Here is a tiny trained network, its code and every weight. The questions are about switching its units off for an input and a class, where a switched-off unit gives its printed mean instead of its output.

import numpy as np


def w(rows, s, z=0):
    codes = np.array(rows[::2]) - 128.0
    scale = np.full(codes.shape[1], s)
    scale[-1] = z or s
    return codes * scale


def norm(h):
    return h / np.sqrt((h * h).mean(-1, keepdims=True) + 1e-5)


def f(y):
    return y / 2 * (1 + np.tanh(0.7978845608 * (y + 0.044715 * y**3)))


def log_softmax(a):
    a = a - a.max(-1, keepdims=True)
    return a - np.log(np.exp(a).sum(-1, keepdims=True))


def net(x, mask):
    res = np.array(x, float).reshape(1, 7) / 4 @ E
    u = 0
    for l in range(3):
        y = f(norm(res) @ A[l][:, :-1].T + A[l][:, -1])
        res = res + np.where(mask[u : u + 13], y, B[l][:, -1]) @ B[l][:, :-1]
        u += 13
    return log_softmax(norm(res)[-1] @ U[:, :-1].T + U[:, -1])


A, B = {}, {}
E = w([
[89,225,225,108,161],'x0',
[67,94,165,21,55],'x1',
[181,120,136,89,128],'x2',
[97,50,132,211,217],'x3',
[93,24,254,139,139],'x4',
[254,150,105,84,75],'x5',
[137,75,134,50,231],'x6',
],0.0066)
A[0] = w([
[65,175,175,140,148,229],'L0N1',
[167,227,184,93,128,74],'L0N2',
[135,172,173,123,75,88],'L0N3',
[72,71,81,97,174,22],'L0N4',
[49,137,197,120,47,204],'L0N5',
[166,201,84,77,96,42],'L0N6',
[52,255,73,168,122,245],'L0N7',
[104,99,192,176,143,107],'L0N8',
[65,94,95,88,146,127],'L0N9',
[195,77,169,106,143,206],'L0N10',
[174,219,82,106,87,254],'L0N11',
[22,85,98,133,163,204],'L0N12',
[76,145,114,89,47,42],'L0N13',
],0.0091,0.0024)
B[0] = w([
[154,182,143,168,143,198],'L0N1',
[2,83,109,70,180,180],'L0N2',
[5,78,149,106,80,156],'L0N3',
[96,126,143,77,235,157],'L0N4',
[152,132,70,145,16,230],'L0N5',
[128,203,102,105,182,193],'L0N6',
[98,152,56,120,81,244],'L0N7',
[135,182,65,157,131,176],'L0N8',
[120,100,170,212,167,162],'L0N9',
[168,113,35,211,171,189],'L0N10',
[66,182,81,141,157,254],'L0N11',
[30,119,162,194,128,220],'L0N12',
[181,90,81,24,110,169],'L0N13',
],0.0067,0.0051)
A[1] = w([
[103,171,251,130,149,110],'L1N1',
[110,158,206,38,185,196],'L1N2',
[203,66,216,80,146,29],'L1N3',
[112,223,223,153,189,197],'L1N4',
[196,80,136,156,229,153],'L1N5',
[141,49,176,125,234,183],'L1N6',
[78,155,138,68,50,50],'L1N7',
[118,160,191,88,64,59],'L1N8',
[181,110,68,88,170,89],'L1N9',
[163,113,99,104,139,10],'L1N10',
[128,194,52,185,214,44],'L1N11',
[117,189,110,151,62,144],'L1N12',
[92,165,217,80,74,2],'L1N13',
],0.011,0.0027)
B[1] = w([
[146,105,2,187,123,163],'L1N1',
[58,107,52,185,109,172],'L1N2',
[131,143,29,98,118,143],'L1N3',
[80,169,8,118,194,204],'L1N4',
[131,124,129,37,59,222],'L1N5',
[77,119,130,60,237,231],'L1N6',
[174,33,141,124,68,203],'L1N7',
[113,90,160,163,129,151],'L1N8',
[200,95,119,100,86,173],'L1N9',
[170,133,92,126,97,124],'L1N10',
[149,75,80,128,167,254],'L1N11',
[110,167,150,174,152,218],'L1N12',
[101,52,163,189,140,152],'L1N13',
],0.0093,0.006)
A[2] = w([
[101,86,171,90,107,218],'L2N1',
[149,176,124,145,169,61],'L2N2',
[148,75,51,133,100,119],'L2N3',
[187,152,125,150,166,195],'L2N4',
[67,131,101,66,97,187],'L2N5',
[204,225,156,123,148,69],'L2N6',
[177,110,152,107,140,2],'L2N7',
[247,88,127,54,130,109],'L2N8',
[163,126,152,188,49,71],'L2N9',
[113,83,54,69,114,157],'L2N10',
[216,109,124,109,147,44],'L2N11',
[196,132,203,145,45,156],'L2N12',
[95,165,177,185,104,23],'L2N13',
],0.012,0.0028)
B[2] = w([
[138,114,223,129,140,165],'L2N1',
[96,106,49,168,128,135],'L2N2',
[78,126,121,145,70,216],'L2N3',
[27,102,20,145,102,149],'L2N4',
[193,187,239,81,109,213],'L2N5',
[83,89,173,165,205,129],'L2N6',
[144,114,45,155,67,120],'L2N7',
[178,114,43,151,95,195],'L2N8',
[78,2,134,224,131,168],'L2N9',
[157,122,151,116,77,253],'L2N10',
[169,84,73,163,50,147],'L2N11',
[132,27,173,198,67,165],'L2N12',
[119,104,54,183,132,138],'L2N13',
],0.0075)
U = w([
[113,208,158,61,111,137],'0',
[190,107,26,104,35,195],'1',
[132,138,92,52,204,30],'2',
[12,181,29,231,207,225],'3',
[201,153,193,183,198,1],'4',
[74,44,227,71,234,175],'5',
[50,4,201,193,53,191],'6',
],0.013,0.008)

Each question gives the input, the list of numbers given to net, and the class t.
The units are the neurons (one row each of A and B). Each row of codes is followed by its name. A weight is (code - 128) times the scale printed after its matrix; where a second scale follows, it is the last column's (A, B and U).
mask holds one flag per neuron, layer by layer. A switched-off neuron (its flag False) gives its mean, the last column of its row in B, instead of its output. The means were averaged over made-up inputs and are rounded, as every weight is.
A unit's drop is (log p(t) with every unit on - log p(t) with that unit switched off) / (log p(t) with every unit on - log p(t) with every unit switched off).
The circuit of an input: a set's keep is (log p(t) with only the set's units on - log p(t) with every unit switched off) / (log p(t) with every unit on - log p(t) with every unit switched off). Starting from the 12 units with the biggest drops (on a tie, the unit counted first), units are removed one at a time, each time the one whose removal leaves the highest keep (on an exact tie, the one counted first), for as long as the keep stays at least 0.8.
circuit, biggest first: the units of the circuit, biggest drop first
unit that matters most: the unit with the biggest drop
k most important neurons: the k neurons with the biggest drops, biggest first
top k neurons in layer l: the k neurons of layer l with the biggest drops, biggest first
input [3,-1,0,8,6,6,-5], class 3: circuit, biggest first : L0N8
input [2,4,3,2,-4,-3,-6], class 6: circuit, biggest first : L1N7, L0N3
input [5,-1,5,-2,-5,-4,-2], class 0: 3 most important neurons : L0N7, L2N5, L0N2
input [8,3,7,-7,-4,7,-6], class 0: 4 most important neurons : L0N11, L0N6, L2N5, L0N2
input [2,-4,3,1,8,-2,5], class 3: 2 most important neurons : L1N4, L1N1
input [2,-6,-5,5,5,5,-1], class 1: circuit, biggest first : L1N5, L0N12
input [8,5,-8,0,-7,4,-3], class 0: circuit, biggest first : L2N5, L2N8
input [7,2,-4,-8,0,-2,-7], class 6: circuit, biggest first : L1N7, L1N13
input [-6,-2,3,4,0,3,-8], class 6: 2 most important neurons : L1N4, L1N6
input [5,-2,-1,-5,-3,3,-3], class 0: circuit, biggest first : L2N5, L0N2
input [2,3,0,-4,-4,1,6], class 0: circuit, biggest first : L2N5, L1N1
input [2,8,2,-3,-7,-8,3], class 0: 2 most important neurons : L2N5, L0N7
input [4,2,6,8,7,-3,0], class 3: 2 most important neurons : L1N1, L1N4
input [5,-1,8,-2,-4,-6,-5], class 0: unit that matters most : L0N7
input [1,-7,-4,4,0,6,-1], class 1: 3 most important neurons : L0N12, L1N5, L1N11
input [4,8,-3,-6,-6,1,-5], class 0: 2 most important neurons : L0N11, L0N6
input [-1,-4,-2,-6,-8,2,5], class 3: top 2 neurons in layer 1 : L1N5, L1N7
input [0,7,2,5,2,-3,2], class 5: 2 most important neurons : L1N6, L0N11
input [-4,4,-7,-4,-3,-7,-3], class 6: 2 most important neurons : L1N7, L1N4
input [6,-6,0,8,1,8,7], class 1: circuit, biggest first : L1N5
input [-1,2,7,-6,-8,-3,-6], class 0: top 2 neurons in layer 2 : L2N5, L2N8
